Here is a tiny trained network, its code and every weight. The questions are about switching its units off for an input and a target symbol, where a switched-off unit gives its printed mean instead of its output.

import numpy as np


def w(rows, s, z=0):
    codes = np.array(rows[::2]) - 128.0
    scale = np.full(codes.shape[1], s)
    scale[-1] = z or s
    return codes * scale


def norm(h):
    return h / np.sqrt((h * h).mean(-1, keepdims=True) + 1e-5)


def f(y):
    return np.maximum(y, 0)


def softmax(a):
    e = np.exp(a - a.max(-1, keepdims=True))
    return e / e.sum(-1, keepdims=True)


def log_softmax(a):
    a = a - a.max(-1, keepdims=True)
    return a - np.log(np.exp(a).sum(-1, keepdims=True))


def net(x, mask):
    ids = ['αβδλπτφψω'.index(c) for c in x.split()]
    T = len(ids)
    res = E[ids] + P[:T]
    u = 0
    for l in range(2):
        q, k, v = (norm(res) @ M[l].T for M in (Q, K, V))
        z = softmax(np.where(np.tri(T) > 0, q @ k.T / 3**0.5, -1e9)) @ v
        res = res + np.where(mask[u], z, O[l][:, -1]) @ O[l][:, :-1]
        u += 1
        y = f(norm(res) @ A[l][:, :-1].T + A[l][:, -1])
        res = res + np.where(mask[u : u + 4], y, B[l][:, -1]) @ B[l][:, :-1]
        u += 4
    return log_softmax(norm(res)[-1] @ U[:, :-1].T + U[:, -1])


Q, K, V, O, A, B = {}, {}, {}, {}, {}, {}
E = w([
[84,104,81,84,127,96,163,149],'α',
[116,129,74,161,97,18,134,138],'β',
[104,152,75,115,147,86,152,169],'δ',
[199,114,93,169,220,95,88,168],'λ',
[100,122,106,155,96,29,145,110],'π',
[97,118,57,112,162,47,126,131],'τ',
[144,131,251,228,103,158,120,95],'φ',
[64,82,123,159,104,111,143,164],'ψ',
[70,29,107,102,105,148,100,86],'ω',
],0.016)
P = w([
[192,109,124,95,70,86,180,107],'0',
[136,103,146,122,232,82,190,146],'1',
[153,133,52,105,70,136,196,175],'2',
[110,115,173,81,165,109,159,147],'3',
[147,130,47,136,78,141,168,159],'4',
[99,128,176,93,188,104,114,148],'5',
[131,146,59,162,77,141,148,143],'6',
[81,143,177,93,166,111,87,153],'7',
[124,139,71,199,77,153,126,136],'8',
[81,155,168,120,169,120,45,158],'9',
[120,147,84,221,75,167,84,120],'10',
[43,155,185,104,163,134,8,174],'11',
],0.016)
Q[0] = w([
[91,102,223,75,112,58,80,179],'0.h1',
[176,9,54,254,92,170,187,122],'0.h1',
[182,81,97,167,25,174,136,112],'0.h1',
],0.0078)
K[0] = w([
[54,145,89,158,162,173,45,105],'0.h1',
[254,75,130,45,114,80,229,96],'0.h1',
[251,144,115,77,149,81,200,158],'0.h1',
],0.0083)
V[0] = w([
[201,208,124,39,156,140,111,28],'0.h1',
[99,156,133,95,163,182,109,23],'0.h1',
[191,184,102,108,113,169,160,2],'0.h1',
],0.0078)
O[0] = w([
[138,216,121,7,101,139,48,110,44],'0.h1',
[151,94,176,97,110,91,114,95,2],'0.h1',
[166,158,96,157,83,60,143,38,12],'0.h1',
],0.012,0.0045)
A[0] = w([
[130,182,157,110,131,156,82,103,5],'0.n1',
[121,150,170,153,164,3,147,168,195],'0.n2',
[142,171,205,13,54,64,167,115,75],'0.n3',
[135,167,78,106,108,119,223,136,60],'0.n4',
],0.0074,0.0032)
B[0] = w([
[134,133,151,109,81,172,90,28,128],'0.n1',
[98,28,136,33,231,240,161,197,254],'0.n2',
[160,129,182,167,154,253,111,174,142],'0.n3',
[103,133,174,227,113,178,80,31,210],'0.n4',
],0.0069,0.0055)
Q[1] = w([
[80,110,253,42,194,126,76,215],'1.h1',
[150,136,131,79,82,85,113,136],'1.h1',
[100,147,86,122,148,132,107,126],'1.h1',
],0.015)
K[1] = w([
[36,115,138,200,149,146,2,148],'1.h1',
[137,153,131,114,147,137,135,174],'1.h1',
[166,141,143,193,164,152,114,93],'1.h1',
],0.013)
V[1] = w([
[126,138,143,139,168,253,99,112],'1.h1',
[115,205,108,138,177,90,138,192],'1.h1',
[91,78,53,111,159,107,71,136],'1.h1',
],0.016)
O[1] = w([
[131,51,68,106,155,136,124,42,223],'1.h1',
[65,226,138,156,181,162,104,101,40],'1.h1',
[141,160,185,112,116,73,230,6,254],'1.h1',
],0.017,0.0081)
A[1] = w([
[71,187,181,118,205,154,118,82,99],'1.n1',
[125,255,216,95,134,100,137,113,130],'1.n2',
[124,81,65,80,119,156,84,169,250],'1.n3',
[146,165,82,111,92,86,125,12,133],'1.n4',
],0.015,0.011)
B[1] = w([
[205,182,9,85,21,115,26,241,208],'1.n1',
[109,81,121,148,164,39,58,65,173],'1.n2',
[116,243,179,121,161,155,119,79,236],'1.n3',
[56,12,218,47,173,137,167,141,245],'1.n4',
],0.013,0.012)
U = w([
[183,115,116,135,45,130,138,149,161],'α',
[89,139,68,201,90,165,177,101,133],'β',
[94,209,176,123,184,190,94,78,115],'δ',
[173,100,54,144,116,181,103,71,64],'λ',
[121,186,158,189,118,86,125,100,189],'π',
[119,148,132,66,127,76,55,123,67],'τ',
[130,228,164,110,75,175,142,133,254],'φ',
[116,87,193,107,166,129,158,99,108],'ψ',
[87,73,150,147,158,192,95,245,109],'ω',
],0.012,0.0046)

Each question gives the input, a string of symbols that net reads in full, and the target symbol t.
The units are the heads (3 rows each of Q, K, V and O) and the neurons (one row each of A and B). Each row of codes is followed by its name. A weight is (code - 128) times the scale printed after its matrix; where a second scale follows, it is the last column's (O, A, B and U).
mask holds one flag per unit, layer by layer, with each layer's heads first. A switched-off unit (its flag False) gives its mean, the last column of its rows in O or B, instead of its output. The means were averaged over made-up inputs and are rounded, as every weight is.
A unit's drop is (log p(t) with every unit on - log p(t) with that unit switched off) / (log p(t) with every unit on - log p(t) with every unit switched off).
The circuit of an input: a set's keep is (log p(t) with only the set's units on - log p(t) with every unit switched off) / (log p(t) with every unit on - log p(t) with every unit switched off). Starting from all 10 units, units are removed one at a time, each time the one whose removal leaves the highest keep (on an exact tie, the one counted first), for as long as the keep stays at least 0.8.
units of the circuit, in order: the units of the circuit, biggest drop first
most important unit: the unit with the biggest drop
top k neurons: the k neurons with the biggest drops, biggest first
k most important neurons of layer l: the k neurons of layer l with the biggest drops, biggest first
input δ ω α ω ω λ ψ, target δ: top 3 neurons => 0.n4, 1.n3, 0.n3
input α α λ φ δ α τ λ ω φ τ δ, target δ: most important unit => 1.n3
input λ ψ λ ψ ω ω φ τ β τ α α, target τ: units of the circuit, in order => 1.h1, 1.n1, 1.n2
input τ τ ψ ω ω τ τ δ, target τ: top 3 neurons => 1.n1, 1.n2, 0.n4
input δ φ ω ω ω ω τ λ α β δ, target δ: units of the circuit, in order => 1.h1, 0.n4, 1.n3
input δ δ π τ α τ τ, target δ: units of the circuit, in order => 1.h1, 0.n4, 1.n3
input α τ τ λ, target τ: units of the circuit, in order => 1.h1, 1.n1
input τ ω λ τ τ β α ψ, target ω: units of the circuit, in order => 0.h1, 1.h1, 1.n1
input τ α τ ω τ τ β τ, target τ: top 3 neurons => 1.n1, 0.n4, 1.n2
input ω τ α ω ω β λ ω δ τ τ φ, target δ: top 3 neurons => 1.n3, 1.n4, 0.n4
input π τ τ ω β, target φ: 2 most important neurons of layer 1 => 1.n3, 1.n4
input π τ π, target φ: top 3 neurons => 1.n3, 1.n4, 0.n3
input ω τ ψ τ α τ τ δ λ α τ α, target τ: top 3 neurons => 1.n1, 1.n2, 1.n3
input φ ω φ ψ τ α ψ φ τ τ λ, target ω: units of the circuit, in order => 1.h1
input δ τ τ ω τ ω ω α ψ τ, target ω: 2 most important neurons of layer 0 => 0.n4, 0.n2
input β ω α τ π ω τ τ λ τ δ, target π: units of the circuit, in order => 1.h1, 1.n2
input ψ π α, target β: 2 most important neurons of layer 1 => 1.n4, 1.n3
input δ τ τ τ δ λ π, target δ: top 2 neurons => 0.n4, 1.n3
input τ τ φ τ τ τ τ τ ω τ ψ β, target ω: top 2 neurons => 0.n2, 0.n4
input τ α δ τ φ π τ λ τ ψ φ π, target ω: units of the circuit, in order => 0.h1
